Below is a small trained network, with its code and all its weights. Each question gives an input and a target symbol and asks what happens when units are switched off, that is, made to give their printed mean instead of their output.

import numpy as np


def w(rows, s, z=0):
    codes = np.array(rows[::2]) - 128.0
    scale = np.full(codes.shape[1], s)
    scale[-1] = z or s
    return codes * scale


def f(y):
    return np.maximum(y, 0)


def softmax(a):
    e = np.exp(a - a.max(-1, keepdims=True))
    return e / e.sum(-1, keepdims=True)


def log_softmax(a):
    a = a - a.max(-1, keepdims=True)
    return a - np.log(np.exp(a).sum(-1, keepdims=True))


def net(x, mask):
    ids = ['ΓΔβεηλξφω'.index(c) for c in x.split()]
    T = len(ids)
    res = E[ids] + P[:T]
    u = 0
    for l in range(2):
        r = res
        for j in range(3):
            rows = slice(2 * j, 2 * j + 2)
            q, k, v = (r @ M[l][rows].T for M in (Q, K, V))
            z = softmax(np.where(np.tri(T) > 0, q @ k.T / 2**0.5, -1e9)) @ v
            o = O[l][rows]
            res = res + np.where(mask[u + j], z, o[:, -1]) @ o[:, :-1]
        u += 3
        y = f(res @ A[l][:, :-1].T + A[l][:, -1])
        res = res + np.where(mask[u : u + 12], y, B[l][:, -1]) @ B[l][:, :-1]
        u += 12
    return log_softmax(res[-1] @ U[:, :-1].T + U[:, -1])


Q, K, V, O, A, B = {}, {}, {}, {}, {}, {}
E = w([
[130,144,92],'Γ',
[148,147,92],'Δ',
[249,106,115],'β',
[201,158,129],'ε',
[165,167,100],'η',
[158,179,192],'λ',
[166,144,120],'ξ',
[83,40,142],'φ',
[109,251,184],'ω',
],0.016)
P = w([
[19,91,191],'0',
[97,240,173],'1',
[94,253,139],'2',
[181,168,90],'3',
[148,143,43],'4',
[160,190,92],'5',
[179,179,79],'6',
[188,182,42],'7',
],0.0051)
Q[0] = w([
[103,143,250],'L0H1',
[74,18,131],'L0H1',
[54,131,74],'L0H2',
[139,132,184],'L0H2',
[95,98,135],'L0H3',
[74,169,228],'L0H3',
],0.012)
K[0] = w([
[2,158,187],'L0H1',
[114,70,107],'L0H1',
[59,103,21],'L0H2',
[166,103,199],'L0H2',
[140,172,62],'L0H3',
[120,144,153],'L0H3',
],0.0093)
V[0] = w([
[113,160,7],'L0H1',
[145,140,88],'L0H1',
[163,239,46],'L0H2',
[199,184,173],'L0H2',
[128,178,189],'L0H3',
[187,130,179],'L0H3',
],0.012)
O[0] = w([
[143,151,225,93],'L0H1',
[143,152,145,145],'L0H1',
[95,192,143,192],'L0H2',
[61,130,84,255],'L0H2',
[58,109,75,164],'L0H3',
[165,146,1,201],'L0H3',
],0.009,0.0083)
A[0] = w([
[165,85,140,92],'L0N1',
[81,91,139,80],'L0N2',
[92,204,118,148],'L0N3',
[82,110,120,129],'L0N4',
[63,149,131,82],'L0N5',
[155,172,131,4],'L0N6',
[99,170,177,53],'L0N7',
[92,90,251,208],'L0N8',
[108,167,121,132],'L0N9',
[163,145,98,74],'L0N10',
[57,118,128,102],'L0N11',
[93,74,125,188],'L0N12',
],0.017,0.0031)
B[0] = w([
[120,254,102,143],'L0N1',
[163,113,25,142],'L0N2',
[200,135,118,251],'L0N3',
[179,51,77,153],'L0N4',
[205,74,126,175],'L0N5',
[38,64,69,163],'L0N6',
[90,106,121,143],'L0N7',
[64,203,112,141],'L0N8',
[152,175,171,193],'L0N9',
[172,115,126,201],'L0N10',
[122,70,85,161],'L0N11',
[9,26,61,152],'L0N12',
],0.0063,0.012)
Q[1] = w([
[36,110,216],'L1H1',
[181,188,112],'L1H1',
[98,183,76],'L1H2',
[74,75,255],'L1H2',
[21,82,137],'L1H3',
[218,234,98],'L1H3',
],0.0099)
K[1] = w([
[73,228,104],'L1H1',
[127,187,53],'L1H1',
[100,12,115],'L1H2',
[215,254,73],'L1H2',
[189,80,32],'L1H3',
[159,48,150],'L1H3',
],0.0091)
V[1] = w([
[77,222,97],'L1H1',
[128,191,31],'L1H1',
[64,123,160],'L1H2',
[95,69,61],'L1H2',
[128,137,112],'L1H3',
[2,111,94],'L1H3',
],0.0097)
O[1] = w([
[161,119,125,120],'L1H1',
[165,64,170,216],'L1H1',
[225,216,252,110],'L1H2',
[94,39,217,254],'L1H2',
[113,162,103,141],'L1H3',
[155,152,208,127],'L1H3',
],0.011,0.02)
A[1] = w([
[254,153,103,205],'L1N1',
[191,151,98,112],'L1N2',
[136,156,227,144],'L1N3',
[100,221,91,227],'L1N4',
[67,35,133,151],'L1N5',
[127,158,78,255],'L1N6',
[13,101,33,103],'L1N7',
[70,160,208,76],'L1N8',
[252,142,23,165],'L1N9',
[61,9,99,162],'L1N10',
[121,98,246,124],'L1N11',
[49,175,45,66],'L1N12',
],0.0092,0.006)
B[1] = w([
[60,112,183,151],'L1N1',
[159,150,166,138],'L1N2',
[152,173,75,170],'L1N3',
[2,68,123,131],'L1N4',
[175,116,111,231],'L1N5',
[68,92,127,147],'L1N6',
[172,208,141,176],'L1N7',
[186,188,140,150],'L1N8',
[56,138,133,175],'L1N9',
[139,200,135,252],'L1N10',
[98,119,69,217],'L1N11',
[143,153,132,137],'L1N12',
],0.0089,0.033)
U = w([
[255,194,177,145],'Γ',
[200,131,164,241],'Δ',
[169,28,65,117],'β',
[94,84,86,61],'ε',
[148,173,64,163],'η',
[143,128,149,171],'λ',
[122,98,86,48],'ξ',
[136,160,169,250],'φ',
[165,203,198,52],'ω',
],0.0091,0.0018)

Each question gives the input, a string of symbols that net reads in full, and the target symbol t.
The units are the heads (2 rows each of Q, K, V and O) and the neurons (one row each of A and B). Each row of codes is followed by its name. A weight is (code - 128) times the scale printed after its matrix; where a second scale follows, it is the last column's (O, A, B and U).
mask holds one flag per unit, layer by layer, with each layer's heads first. A switched-off unit (its flag False) gives its mean, the last column of its rows in O or B, instead of its output. The means were averaged over made-up inputs and are rounded, as every weight is.
A unit's drop is (log p(t) with every unit on - log p(t) with that unit switched off) / (log p(t) with every unit on - log p(t) with every unit switched off).
The circuit of an input: a set's keep is (log p(t) with only the set's units on - log p(t) with every unit switched off) / (log p(t) with every unit on - log p(t) with every unit switched off). Starting from the 12 units with the biggest drops (on a tie, the unit counted first), units are removed one at a time, each time the one whose removal leaves the highest keep (on an exact tie, the one counted first), for as long as the keep stays at least 0.8.
circuit, biggest first: the units of the circuit, biggest drop first
most important unit: the unit with the biggest drop
top k neurons: the k neurons with the biggest drops, biggest first
k most important neurons of layer l: the k neurons of layer l with the biggest drops, biggest first
which heads matter: for each layer, one digit per head in row order, 1 if its drop is at least 0.15 and else 0, layers parted by /
input λ β λ β ω Δ, target β: top 2 neurons => [L0N12, L1N7]
input λ η η β Γ, target β: which heads matter => 111 / 010
input λ λ ω β λ Γ η ξ, target β: which heads matter => 111 / 010
input φ Δ ξ, target Γ: 4 most important neurons of layer 0 => [L0N12, L0N8, L0N3, L0N5]
input ε φ β λ ε ω β Δ, target Γ: circuit, biggest first => [L0N12, L1H2]
input β ω β ω φ β β η, target Γ: top 3 neurons => [L0N12, L1N8, L0N3]
input β φ β β ω, target Γ: circuit, biggest first => [L0N3, L1H2]
input λ η ξ β β β λ, target β: most important neuron of layer 1 => [L1N7]
input ω ω β Δ, target Γ: which heads matter => 101 / 011
input ω φ φ β β ω β Γ, target Γ: top 3 neurons => [L1N8, L0N12, L1N3]
input Γ ξ β λ β β β β, target ω: 2 most important neurons of layer 0 => [L0N8, L0N3]
input η β ω, target ε: top 2 neurons => [L0N3, L1N10]
input ω λ η β λ, target Γ: 3 most important neurons of layer 1 => [L1N10, L1N7, L1N11]
input β ε ε ω η φ, target Γ: top 2 neurons => [L1N10, L1N7]
input β λ β λ Γ ω, target η: top 2 neurons => [L1N7, L0N6]
input λ η ξ ε, target β: top 2 neurons => [L1N7, L0N12]
input λ η β φ ξ λ β Γ, target Γ: top 4 neurons => [L0N12, L1N8, L0N3, L1N9]
input ω ε ε β β ω β ξ, target Γ: top neuron => [L0N3]
input ω β ω, target Γ: top 3 neurons => [L0N3, L0N11, L0N5]
input Δ β η ω ω ω β, target φ: which heads matter => 111 / 010
input λ λ ω, target β: most important unit => L0N5
input η λ β β ω β β, target ε: which heads matter => 001 / 010
input λ β β β λ, target β: top 2 neurons => [L0N12, L1N7]
input λ ω Δ β β Γ β ε, target β: top 2 neurons => [L0N12, L1N7]
input λ β β ω λ λ λ η, target β: top 2 neurons => [L0N12, L1N7]
input λ β β λ η, target β: 2 most important neurons of layer 0 => [L0N12, L0N2]
input β β η λ β ξ, target η: most important unit => L1H2
input λ β β β β Δ λ ω, target β: 3 most important neurons of layer 0 => [L0N3, L0N12, L0N5]
input λ η β Δ, target β: 3 most important neurons of layer 1 => [L1N7, L1N11, L1N5]
input β η η λ, target η: 2 most important neurons of layer 0 => [L0N3, L0N12]
